Group and class of each row
-14.2, 17.0, -16.9, -1.7, -13.3, -8.2, 0.7, -6.1, -14.8, -20.9, -68.1, 6.1, -24.4, 18.9, 0.4, -24.8, 16.3, -5.5, -0.3, 10.0, -24.1, -5.0, -4.2, 8.4, -11.4, -12.0, 27.3, -4.9, 26.2, 3.8, 2.0, -16.8, -42.2, -6.5, -24.2, 14.9, 59.4, -16.3, 3.4, -8.5, 24.3, -0.9, 2.4, -1.8, 1.6, -16.2, 4.1, 29.8, -0.2, 6.8 | H/(42)
3.8, 22.1, -7.6, -6.7, -11.6, -1.3, -13.6, 13.9, -2.6, -15.5, -49.5, -2.3, -37.5, 9.5, -7.6, -21.3, 19.4, -5.7, 37.5, 18.0, -16.9, -9.7, 2.4, 20.9, 0.0, -12.1, 27.6, 18.7, 47.8, -4.3, 11.1, 19.2, -10.5, 20.7, -21.7, -17.7, 4.4, -28.6, 5.6, -4.1, 3.7, 2.0, 5.7, -15.6, 8.1, -11.5, -39.0, 29.3, 12.7, -25.7 | Y/(40)
-34.5, 8.8, -10.5, -9.8, -21.2, -19.1, -1.4, -11.5, -21.4, -19.7, -68.3, 13.1, -8.1, 33.9, -0.9, -27.0, 20.5, -12.6, 1.2, 18.8, -7.7, 2.9, -25.4, 12.6, -2.8, -7.3, 34.2, 2.3, 20.1, 3.1, -4.9, 1.4, -54.2, -4.8, -17.5, 23.0, 74.7, -18.9, -9.5, -17.9, 36.3, -2.0, 0.1, -5.5, -2.6, -21.5, -4.2, 37.2, -1.9, 15.0 | H/(39)
-8.7, 17.8, -13.7, 1.7, -11.8, -2.2, -3.1, 10.9, -8.5, -13.0, -62.7, 17.5, -34.8, 35.1, 2.7, -24.1, 10.2, -9.1, 25.5, 14.7, -23.3, -7.7, -0.9, 19.5, -7.6, -4.0, 26.1, -7.2, 46.6, 3.8, 5.8, 17.7, -6.2, 17.4, -24.1, -9.2, 26.5, -17.8, -7.4, -17.6, 16.6, -1.1, 5.3, -15.4, -0.6, -10.8, -19.8, 39.1, 6.2, -5.0 | Y/(36)
-5.9, 18.8, -5.3, 5.5, -6.6, 0.0, 0.3, 1.4, -4.8, -4.4, -44.8, 3.7, -27.3, 28.2, -5.5, -21.7, 4.2, -4.4, 23.3, 13.1, -11.6, -25.1, -12.8, 3.9, -14.2, -2.0, 21.1, 12.4, 46.2, 13.0, -0.3, 9.9, -7.0, 0.8, -18.1, 4.5, 26.8, -17.0, 0.2, -32.6, 9.5, -8.4, 0.1, -1.7, -1.5, -9.0, -13.1, 30.5, 5.4, 0.2 | Y/(37)
-27.5, 22.2, -18.2, -8.3, -13.7, -0.7, -6.8, -5.7, -15.9, -19.9, -78.6, 7.3, -27.3, 26.7, -1.6, -28.8, 13.6, -5.4, 8.2, 11.8, -29.7, -6.4, -11.0, 8.2, -14.1, -17.4, 32.8, -0.7, 34.3, 0.5, 6.8, 12.4, -44.5, -1.1, -29.0, 12.4, 61.7, -13.3, -1.4, -18.3, 20.8, 2.8, 5.6, -0.8, 3.3, -17.9, -0.7, 34.8, 1.1, 7.0 | H/(39)
-13.4, 21.9, -9.0, -9.2, -30.8, -10.7, 1.2, 18.8, -6.0, -17.5, -64.9, 9.9, -29.9, 36.3, -5.2, -26.5, 29.2, -11.2, 24.3, 23.5, -13.5, 7.5, -0.5, 26.2, 2.4, -15.5, 32.4, 13.3, 58.1, -2.7, -4.3, 16.7, -21.8, 27.7, -28.7, -22.7, 10.6, -32.6, -31.8, 6.5, 21.8, -0.4, -6.2, -17.3, 1.0, -17.3, -43.9, 45.4, 29.0, -5.4 | Y/(40)
-0.6, 24.9, -1.4, 12.1, 8.6, -8.3, 3.9, 7.4, -9.6, -9.4, -47.9, 7.6, -38.3, 8.7, 5.7, -14.4, 8.1, 2.0, 19.9, 5.2, -14.5, -22.9, 1.0, 17.1, -16.6, -0.7, 19.7, 17.4, 36.3, 11.1, -10.8, 19.6, 18.9, -4.8, -11.1, -0.7, 27.4, -34.3, 18.1, -24.8, 16.6, -7.9, -1.8, -10.1, -2.3, -5.8, -9.6, 34.1, 26.6, 3.1 | Y/(37)
-23.5, 16.6, -11.9, -14.3, -19.6, 7.4, -6.7, 3.4, -0.3, -28.9, -67.1, 10.6, -23.3, 39.3, -10.5, -29.3, 15.3, -9.8, 35.0, 28.8, -8.4, -4.3, -25.6, 0.5, -1.0, -8.6, 29.4, 16.4, 48.7, 6.5, 10.4, 10.3, -35.1, 18.1, -24.8, 3.3, 33.4, -14.0, -6.8, -13.6, 9.3, 1.5, -4.5, -8.4, 3.0, -6.4, -22.2, 35.6, 5.0, 0.6 | Y/(40)
-19.4, 21.5, -6.2, -1.6, -6.4, 1.5, -4.6, 7.0, -6.3, -19.0, -51.2, 16.9, -25.4, 31.5, -3.5, -18.4, 4.9, -6.4, 25.7, 16.3, -9.5, -11.0, -14.2, 7.6, -12.9, -4.3, 20.7, 9.0, 29.3, 9.2, 6.9, 11.4, -5.3, 11.1, -16.9, 2.1, 28.5, -13.1, -6.3, -22.0, 14.0, 1.0, 0.2, -12.3, -3.7, -1.4, -11.5, 29.1, 9.8, 3.4 | Y/(37)
4.8, 11.1, -12.4, 2.4, -2.4, 2.0, -7.7, 17.7, -12.3, -6.0, -52.8, 6.8, -30.6, 22.4, -0.5, -24.0, 9.8, -11.2, 14.6, 10.8, -24.7, -10.5, 5.6, 15.8, -8.5, -3.8, 24.5, -6.8, 22.6, 1.3, 1.6, 24.3, 13.7, 13.1, -21.6, -13.6, 13.9, -18.3, 18.2, -6.1, 14.6, 2.1, 7.7, -24.2, 0.2, -5.9, -14.7, 35.9, 13.2, -9.5 | Y/(36)
-11.6, 9.0, -3.2, 6.1, -11.8, -11.5, -2.8, -12.0, -12.3, 1.2, -62.9, 3.1, -20.3, 23.5, -1.3, -37.9, 9.4, -4.7, 12.6, 13.5, -11.9, -17.5, -13.1, 17.0, -18.2, -4.3, 21.6, 16.6, 26.6, 6.6, -2.0, 1.8, -18.4, -8.7, -12.1, 14.4, 45.7, -26.2, 12.1, -29.8, 17.4, -4.2, 3.8, -3.2, 7.1, -12.9, -13.7, 30.2, -0.1, 5.0 | H/(39)
-24.5, 16.8, -6.0, 0.4, -16.4, -24.1, -3.8, -12.1, -18.7, -14.4, -60.8, 8.7, -9.1, 28.3, -1.1, -20.4, 17.1, -5.9, -0.4, 16.1, -11.1, -9.9, -12.5, 13.3, -11.8, -4.5, 34.8, 6.6, 13.0, 1.5, -3.8, -0.9, -39.6, -12.8, -15.8, 19.4, 60.0, -26.2, -0.4, -25.7, 29.7, -7.0, 0.0, 0.2, -1.2, -18.3, -6.9, 39.9, 7.0, 15.1 | H/(39)
-13.6, 31.2, -16.5, 13.2, -0.2, 0.6, -1.6, -6.5, -12.5, -19.5, -73.2, 1.4, -36.2, 28.2, -1.3, -29.5, -3.4, 1.1, 23.8, 5.6, -27.6, -20.8, -20.8, -14.3, -18.9, -0.6, 18.0, -6.6, 47.5, 8.0, 12.3, 16.5, -30.5, -11.4, -20.5, 26.0, 56.8, -13.1, 19.3, -35.3, 19.9, -5.7, 13.0, -3.4, -5.9, -11.7, 9.6, 36.9, -17.4, -8.3 | H/(42)
